Below are the code and all the weights of a small trained network. Each question names an input and a class and asks about switching units off, where a switched-off unit gives its printed mean instead of its output.

import numpy as np


def w(rows, s, z=0):
    codes = np.array(rows[::2]) - 128.0
    scale = np.full(codes.shape[1], s)
    scale[-1] = z or s
    return codes * scale


def f(y):
    return np.maximum(y, 0)


def log_softmax(a):
    a = a - a.max(-1, keepdims=True)
    return a - np.log(np.exp(a).sum(-1, keepdims=True))


def net(x, mask):
    res = np.array(x, float).reshape(1, 6) / 4 @ E
    y = f(res @ A[0][:, :-1].T + A[0][:, -1])
    res = res + np.where(mask, y, B[0][:, -1]) @ B[0][:, :-1]
    return log_softmax(res[-1] @ U[:, :-1].T + U[:, -1])


A, B = {}, {}
E = w([
[184,55,47,120,164,125,160,237,218,166,120,194],'x0',
[65,29,85,121,84,134,123,180,67,42,143,91],'x1',
[135,143,67,211,182,137,224,68,96,60,152,189],'x2',
[230,115,54,128,38,83,113,105,16,203,122,146],'x3',
[105,190,42,89,199,147,153,151,99,180,171,11],'x4',
[197,85,144,157,233,3,48,115,126,72,154,72],'x5',
],0.0068)
A[0] = w([
[184,81,149,139,251,15,57,121,147,65,143,87,19],'N0',
[106,187,42,62,197,169,148,160,105,145,190,20,50],'N1',
[160,180,155,131,145,110,144,97,163,177,135,147,40],'N2',
[39,129,186,133,210,165,129,152,222,65,132,130,52],'N3',
[85,22,69,109,76,142,122,166,49,52,156,97,73],'N4',
[165,174,163,124,165,130,138,115,137,168,108,148,45],'N5',
[189,222,183,138,139,116,128,86,182,207,144,159,101],'N6',
[169,117,108,128,92,111,118,121,95,143,139,140,34],'N7',
[168,61,65,148,147,133,141,220,181,172,126,168,14],'N8',
[87,144,132,86,85,197,169,132,120,156,105,161,11],'N9',
[128,114,200,10,42,135,2,198,168,213,75,49,63],'N10',
[216,105,57,122,65,85,115,65,47,187,123,162,11],'N11',
[120,172,68,75,192,144,163,150,103,176,162,28,70],'N12',
[184,202,144,136,160,124,114,58,191,200,108,164,83],'N13',
[83,159,109,81,61,207,193,140,138,162,102,171,36],'N14',
[164,63,231,172,41,121,105,120,169,68,74,226,81],'N15',
[66,145,129,129,67,210,191,141,140,168,89,151,16],'N16',
[194,108,117,132,198,52,47,120,122,110,142,114,22],'N17',
[135,71,174,143,77,106,94,83,163,79,58,219,56],'N18',
[140,158,77,204,167,125,237,83,75,88,174,189,58],'N19',
[225,123,64,134,58,90,123,134,7,190,144,154,57],'N20',
[101,86,119,118,108,142,115,160,94,84,143,107,47],'N21',
[159,61,199,165,85,138,110,123,156,105,81,182,45],'N22',
[176,45,69,109,164,137,162,245,252,164,141,185,64],'N23',
[51,129,180,116,186,157,154,157,207,75,155,118,39],'N24',
[37,31,99,135,59,121,123,170,55,49,169,93,123],'N25',
[72,129,152,130,166,152,124,138,179,93,137,130,10],'N26',
[61,178,230,139,85,141,91,11,50,96,157,61,80],'N27',
[87,161,117,97,56,225,201,141,137,169,119,175,38],'N28',
[84,179,184,134,108,132,89,79,68,115,152,105,3],'N29',
[60,143,174,121,205,168,155,155,203,78,117,130,37],'N30',
[147,131,108,160,143,147,213,95,128,81,146,155,76],'N31',
[128,125,177,49,91,126,52,192,141,201,101,77,47],'N32',
[92,161,163,141,115,110,100,58,103,116,140,106,56],'N33',
[142,145,53,241,180,158,251,43,82,72,139,171,74],'N34',
[142,113,206,153,71,105,105,96,127,74,101,191,68],'N35',
[97,128,137,137,149,126,128,131,152,123,131,131,71],'N36',
[142,91,108,117,150,134,145,195,165,146,126,159,12],'N37',
[88,154,107,86,80,173,179,138,134,142,85,150,34],'N38',
[195,205,170,145,171,129,134,51,168,216,106,155,106],'N39',
],0.0066,0.005)
B[0] = w([
[214,147,229,247,76,49,134,216,47,105,220,86,223],'N0',
[116,136,69,153,171,175,138,79,109,253,193,151,212],'N1',
[110,91,146,119,141,156,163,146,130,110,128,104,154],'N2',
[76,150,130,118,16,89,123,42,186,157,87,51,219],'N3',
[132,50,193,117,171,204,188,142,162,101,91,99,200],'N4',
[119,77,148,123,130,160,153,136,119,111,125,115,150],'N5',
[94,25,159,112,171,190,191,157,148,77,87,94,203],'N6',
[101,127,138,131,79,97,125,103,147,136,128,97,145],'N7',
[172,196,86,76,117,109,177,120,70,96,70,123,196],'N8',
[157,135,164,181,137,67,127,151,104,104,171,106,168],'N9',
[39,122,85,107,184,63,45,154,195,39,160,238,254],'N10',
[63,144,135,131,44,82,112,59,182,150,101,67,195],'N11',
[96,130,91,146,166,172,130,67,116,235,194,146,203],'N12',
[105,46,155,110,152,176,171,148,122,92,113,105,195],'N13',
[188,139,202,207,115,69,113,188,66,101,188,94,197],'N14',
[98,148,54,127,191,174,136,84,104,254,212,124,240],'N15',
[177,138,174,189,113,57,117,170,86,109,200,108,187],'N16',
[145,145,193,201,100,87,128,176,85,100,197,108,188],'N17',
[101,139,95,136,172,142,148,101,114,218,187,131,203],'N18',
[72,119,103,74,151,88,31,161,183,73,145,181,196],'N19',
[66,138,160,116,4,101,122,19,232,144,69,29,215],'N20',
[112,73,137,123,155,167,153,144,132,124,119,131,151],'N21',
[104,142,77,136,157,155,130,105,95,191,177,126,188],'N22',
[221,219,45,63,132,102,194,121,17,91,28,166,254],'N23',
[73,134,132,114,33,100,112,43,186,150,84,78,199],'N24',
[134,42,181,110,190,226,189,153,169,113,91,93,218],'N25',
[98,118,128,129,75,108,127,85,156,138,111,104,158],'N26',
[243,223,25,51,135,103,192,163,18,103,39,186,214],'N27',
[193,135,211,221,111,54,110,198,71,94,201,91,205],'N28',
[176,182,83,91,129,76,162,145,78,111,83,153,159],'N29',
[89,133,139,112,49,93,114,64,177,153,99,62,199],'N30',
[105,140,129,117,145,102,69,150,164,113,137,172,170],'N31',
[56,112,103,111,153,86,61,149,167,80,153,193,201],'N32',
[174,143,102,116,126,101,171,147,94,120,88,158,157],'N33',
[46,130,103,90,160,91,21,165,196,78,135,225,220],'N34',
[119,144,70,128,168,151,133,114,112,213,158,118,185],'N35',
[124,119,124,122,101,121,125,127,131,131,126,118,139],'N36',
[130,137,103,104,126,102,153,131,96,118,91,121,159],'N37',
[161,137,185,183,131,68,135,153,88,120,175,110,169],'N38',
[105,16,169,102,168,207,186,157,134,85,98,82,207],'N39',
],0.0062,0.0085)
U = w([
[172,146,198,226,104,77,121,177,91,99,194,109,98],'0',
[98,141,139,116,22,105,123,49,189,152,77,79,109],'1',
[188,207,78,66,141,111,177,137,66,102,38,165,125],'2',
[81,116,112,95,177,103,35,148,185,73,146,209,135],'3',
[115,133,92,143,194,164,144,92,114,254,197,132,117],'4',
[128,20,183,112,178,204,196,151,144,88,84,99,148],'5',
[177,159,144,164,107,203,93,115,149,111,92,149,254],'6',
],0.0088,0.0043)

Each question gives the input, the list of numbers given to net, and the class t.
The units are the neurons (one row each of A and B). Each row of codes is followed by its name. A weight is (code - 128) times the scale printed after its matrix; where a second scale follows, it is the last column's (A, B and U).
mask holds one flag per neuron, in row order. A switched-off neuron (its flag False) gives its mean, the last column of its row in B, instead of its output. The means were averaged over made-up inputs and are rounded, as every weight is.
A unit's drop is (log p(t) with every unit on - log p(t) with that unit switched off) / (log p(t) with every unit on - log p(t) with every unit switched off).
The circuit of an input: a set's keep is (log p(t) with only the set's units on - log p(t) with every unit switched off) / (log p(t) with every unit on - log p(t) with every unit switched off). Starting from the 12 units with the biggest drops (on a tie, the unit counted first), units are removed one at a time, each time the one whose removal leaves the highest keep (on an exact tie, the one counted first), for as long as the keep stays at least 0.8.
circuit, biggest first: the units of the circuit, biggest drop first
unit that matters most: the unit with the biggest drop
top k neurons: the k neurons with the biggest drops, biggest first
drop when u is switched off: that unit's drop, to one decimal
input [6,-6,1,-6,-4,0], class 1: top 3 neurons -> [N3, N30, N24]
input [-5,6,-6,1,3,4], class 3: top 4 neurons -> [N10, N23, N32, N39]
input [-5,-4,1,8,3,5], class 1: unit that matters most -> N20
input [1,-1,4,8,-1,-6], class 1: top 3 neurons -> [N20, N11, N0]
input [8,-4,2,-2,-7,0], class 2: top 2 neurons -> [N23, N8]
input [3,8,-3,8,4,3], class 1: top 2 neurons -> [N20, N11]
input [-5,7,6,-3,1,4], class 5: top 2 neurons -> [N25, N4]
input [1,-5,-2,4,-6,-6], class 0: top 2 neurons -> [N28, N14]
input [3,-1,0,-1,-6,-5], class 4: top 4 neurons -> [N15, N0, N18, N22]
input [-8,-7,-6,-6,8,8], class 0: top 3 neurons -> [N0, N17, N23]
input [-8,-8,8,8,-2,3], class 1: top 4 neurons -> [N20, N11, N23, N10]
input [-2,-4,-4,6,6,-7], class 0: circuit, biggest first -> [N28, N14]
input [-7,-3,7,6,-4,5], class 2: top 4 neurons -> [N27, N10, N33, N29]
input [7,-1,-7,1,1,6], class 2: circuit, biggest first -> [N23]
input [-8,8,-4,6,1,5], class 2: top 2 neurons -> [N27, N29]
input [0,5,-5,0,7,4], class 4: top 4 neurons -> [N1, N12, N34, N19]
input [-6,-8,6,4,4,5], class 5: circuit, biggest first -> [N39, N6]
input [0,-5,0,-6,-8,5], class 4: drop when N18 is switched off -> 0.1
input [5,8,-7,5,-8,2], class 4: drop when N34 is switched off -> 0.2
input [-7,-8,3,2,3,1], class 5: drop when N13 is switched off -> 0.3
input [3,-4,6,3,-3,-2], class 3: circuit, biggest first -> [N34]
